Below is a small trained network, with its code and all its weights. Each question gives an input and a class and asks what happens when units are switched off, that is, made to give their printed mean instead of their output.

import numpy as np


def w(rows, s, z=0):
    codes = np.array(rows[::2]) - 128.0
    scale = np.full(codes.shape[1], s)
    scale[-1] = z or s
    return codes * scale


def f(y):
    return np.maximum(y, 0)


def log_softmax(a):
    a = a - a.max(-1, keepdims=True)
    return a - np.log(np.exp(a).sum(-1, keepdims=True))


def net(x, mask):
    res = np.array(x, float).reshape(1, 7) / 4 @ E
    y = f(res @ A[0][:, :-1].T + A[0][:, -1])
    res = res + np.where(mask, y, B[0][:, -1]) @ B[0][:, :-1]
    return log_softmax(res[-1] @ U[:, :-1].T + U[:, -1])


A, B = {}, {}
E = w([
[45,79,171,27,34,213,56,165,146,50,16],'x0',
[18,227,218,136,176,254,215,197,109,162,204],'x1',
[54,64,40,140,187,151,220,53,225,183,5],'x2',
[37,231,13,71,93,79,113,111,168,108,178],'x3',
[176,218,88,144,69,141,157,146,161,155,74],'x4',
[108,110,132,141,129,123,125,121,128,122,139],'x5',
[105,122,86,190,49,196,83,47,72,234,140],'x6',
],0.0045)
A[0] = w([
[169,32,71,109,126,41,79,129,125,97,112,111],'n0',
[215,50,65,174,80,53,65,49,126,45,69,18],'n1',
[94,58,141,74,33,173,22,170,136,76,12,31],'n2',
[203,123,206,114,83,151,7,168,47,49,217,208],'n3',
[68,142,127,6,52,185,87,146,132,89,41,42],'n4',
[77,253,55,71,63,80,135,139,166,137,130,254],'n5',
[54,193,183,150,157,243,223,180,87,145,152,10],'n6',
[45,70,101,127,200,167,186,37,241,179,31,90],'n7',
[203,78,90,140,87,10,47,99,123,114,64,23],'n8',
[34,160,188,130,87,210,140,182,131,116,108,52],'n9',
[9,24,78,87,212,123,194,35,186,143,53,165],'n10',
[83,85,160,51,34,215,57,139,112,62,49,31],'n11',
[227,37,222,212,149,195,142,162,75,140,59,147],'n12',
[96,103,72,199,36,218,76,21,54,236,147,236],'n13',
[137,90,141,25,249,35,182,220,215,20,159,252],'n14',
[224,85,175,178,185,181,131,178,112,150,71,219],'n15',
[156,188,138,196,246,76,213,109,156,149,224,240],'n16',
[70,111,78,129,193,162,175,103,166,185,40,28],'n17',
[207,54,78,109,92,53,83,104,199,153,59,34],'n18',
[186,176,84,215,213,61,191,102,108,208,208,116],'n19',
[53,30,189,35,123,185,86,101,111,72,68,194],'n20',
[198,85,83,121,100,22,90,127,140,87,77,60],'n21',
[226,42,190,210,134,212,130,173,145,114,92,154],'n22',
[175,140,122,235,224,49,119,51,103,211,182,36],'n23',
[111,177,186,105,82,60,46,170,37,79,237,232],'n24',
[58,198,190,143,183,223,229,196,125,152,170,19],'n25',
[37,195,196,141,191,225,215,191,103,153,158,25],'n26',
[85,82,101,139,79,167,74,39,14,255,145,204],'n27',
[185,244,88,169,18,160,183,163,167,131,60,199],'n28',
[86,115,182,70,29,253,89,173,161,70,58,59],'n29',
[149,196,156,83,23,109,11,189,25,96,224,143],'n30',
],0.0042,0.0024)
B[0] = w([
[122,191,192,139,44,197,80,60,139,97,187,190],'n0',
[208,206,226,82,66,238,92,53,187,159,225,196],'n1',
[212,64,84,109,84,86,217,99,59,186,223,200],'n2',
[106,204,155,241,215,75,213,194,189,206,83,245],'n3',
[215,40,42,130,101,89,220,148,75,148,192,187],'n4',
[23,65,49,235,20,181,95,193,140,47,117,213],'n5',
[187,196,191,33,57,206,68,14,217,169,236,196],'n6',
[134,212,185,204,202,83,214,180,181,216,88,204],'n7',
[179,220,201,62,45,244,69,15,185,167,240,189],'n8',
[189,110,127,84,62,159,169,29,125,117,214,174],'n9',
[91,210,164,224,205,90,188,209,178,191,83,219],'n10',
[219,84,78,108,141,53,239,142,65,167,199,194],'n11',
[33,91,35,230,118,247,118,231,171,111,150,206],'n12',
[53,216,164,148,101,168,79,164,28,45,26,224],'n13',
[56,210,175,136,59,192,113,186,19,46,3,254],'n14',
[49,55,54,212,38,207,145,176,139,48,124,201],'n15',
[146,24,59,116,29,121,188,128,37,45,157,241],'n16',
[175,193,161,188,180,94,182,156,201,210,147,168],'n17',
[161,217,218,128,76,204,109,75,183,170,183,183],'n18',
[206,80,74,113,80,74,213,159,29,91,183,211],'n19',
[118,97,83,162,52,77,236,154,77,102,140,215],'n20',
[144,197,219,101,54,207,102,75,175,101,194,184],'n21',
[42,55,30,205,131,199,57,217,200,56,118,192],'n22',
[213,78,82,94,55,101,213,129,36,134,176,187],'n23',
[110,183,116,230,198,111,177,185,182,167,80,245],'n24',
[209,195,215,69,39,177,47,22,171,154,219,203],'n25',
[178,181,196,56,55,192,31,15,183,135,218,205],'n26',
[54,180,202,144,140,156,93,215,53,69,28,207],'n27',
[28,113,135,222,51,61,139,201,98,46,81,189],'n28',
[180,78,86,114,83,89,230,96,46,149,216,197],'n29',
[124,191,134,245,233,75,195,194,225,213,114,236],'n30',
],0.004,0.006)
U = w([
[216,197,230,35,72,196,69,14,221,198,245,52],'0',
[51,116,138,171,87,83,158,157,114,68,117,249],'1',
[214,26,29,93,89,50,254,123,16,148,214,4],'2',
[53,99,35,187,114,173,104,190,202,71,133,195],'3',
[155,204,177,208,233,52,194,196,234,238,75,13],'4',
[81,130,122,134,122,129,133,136,120,74,97,250],'5',
[73,178,198,98,116,134,111,166,17,56,25,188],'6',
[146,38,63,19,211,24,1,113,183,143,42,4],'7',
],0.0044,0.003)

Each question gives the input, the list of numbers given to net, and the class t.
The units are the neurons (one row each of A and B). Each row of codes is followed by its name. A weight is (code - 128) times the scale printed after its matrix; where a second scale follows, it is the last column's (A, B and U).
mask holds one flag per neuron, in row order. A switched-off neuron (its flag False) gives its mean, the last column of its row in B, instead of its output. The means were averaged over made-up inputs and are rounded, as every weight is.
A unit's drop is (log p(t) with every unit on - log p(t) with that unit switched off) / (log p(t) with every unit on - log p(t) with every unit switched off).
The circuit of an input: a set's keep is (log p(t) with only the set's units on - log p(t) with every unit switched off) / (log p(t) with every unit on - log p(t) with every unit switched off). Starting from the 12 units with the biggest drops (on a tie, the unit counted first), units are removed one at a time, each time the one whose removal leaves the highest keep (on an exact tie, the one counted first), for as long as the keep stays at least 0.8.
circuit, biggest first: the units of the circuit, biggest drop first
top k neurons: the k neurons with the biggest drops, biggest first
input [2,-1,-8,-7,-7,-5,4], class 4: circuit, biggest first	[n3; n30]
input [-8,4,1,-1,-2,-6,7], class 2: top 3 neurons	[n19; n23; n16]
input [2,-8,-8,2,0,-8,-4], class 0: circuit, biggest first	[n8; n1]
input [-5,5,1,-8,2,-2,7], class 3: circuit, biggest first	[n12; n22]
input [-1,7,-6,6,7,1,-4], class 0: circuit, biggest first	[n25]
input [-4,-4,3,-7,-6,-6,-7], class 3: top 3 neurons	[n12; n22; n15]
input [6,3,-4,-7,-6,-4,-4], class 3: circuit, biggest first	[n12; n22]
input [7,-2,8,-4,2,-6,8], class 4: top 2 neurons	[n7; n10]
input [8,-6,-7,-3,-6,-6,-1], class 2: circuit, biggest first	[n2; n11]
input [1,4,-1,-7,3,-1,3], class 3: top 2 neurons	[n12; n22]
input [-3,3,-8,0,5,-5,-4], class 4: top 2 neurons	[n30; n3]
input [0,-2,0,-7,2,-1,1], class 3: top 3 neurons	[n12; n22; n15]
input [1,-5,5,-3,5,-2,3], class 0: circuit, biggest first	[n1; n18]
input [1,5,-8,3,7,-6,-1], class 4: circuit, biggest first	[n30; n3]
input [-4,1,-8,-7,4,-5,2], class 4: circuit, biggest first	[n3]
input [-3,6,-3,-8,1,-6,4], class 3: top 2 neurons	[n12; n22]
input [-2,-5,5,-3,-6,-6,7], class 6: top 3 neurons	[n13; n27; n30]
input [-5,5,3,-7,-1,-4,-7], class 3: circuit, biggest first	[n12; n15]
input [-1,8,-4,-8,6,8,-8], class 0: top 3 neurons	[n25; n6; n26]
input [8,1,-7,-5,5,-2,-3], class 2: top neuron	[n29]
input [6,-5,1,-3,-5,-4,1], class 2: top 3 neurons	[n2; n11; n20]
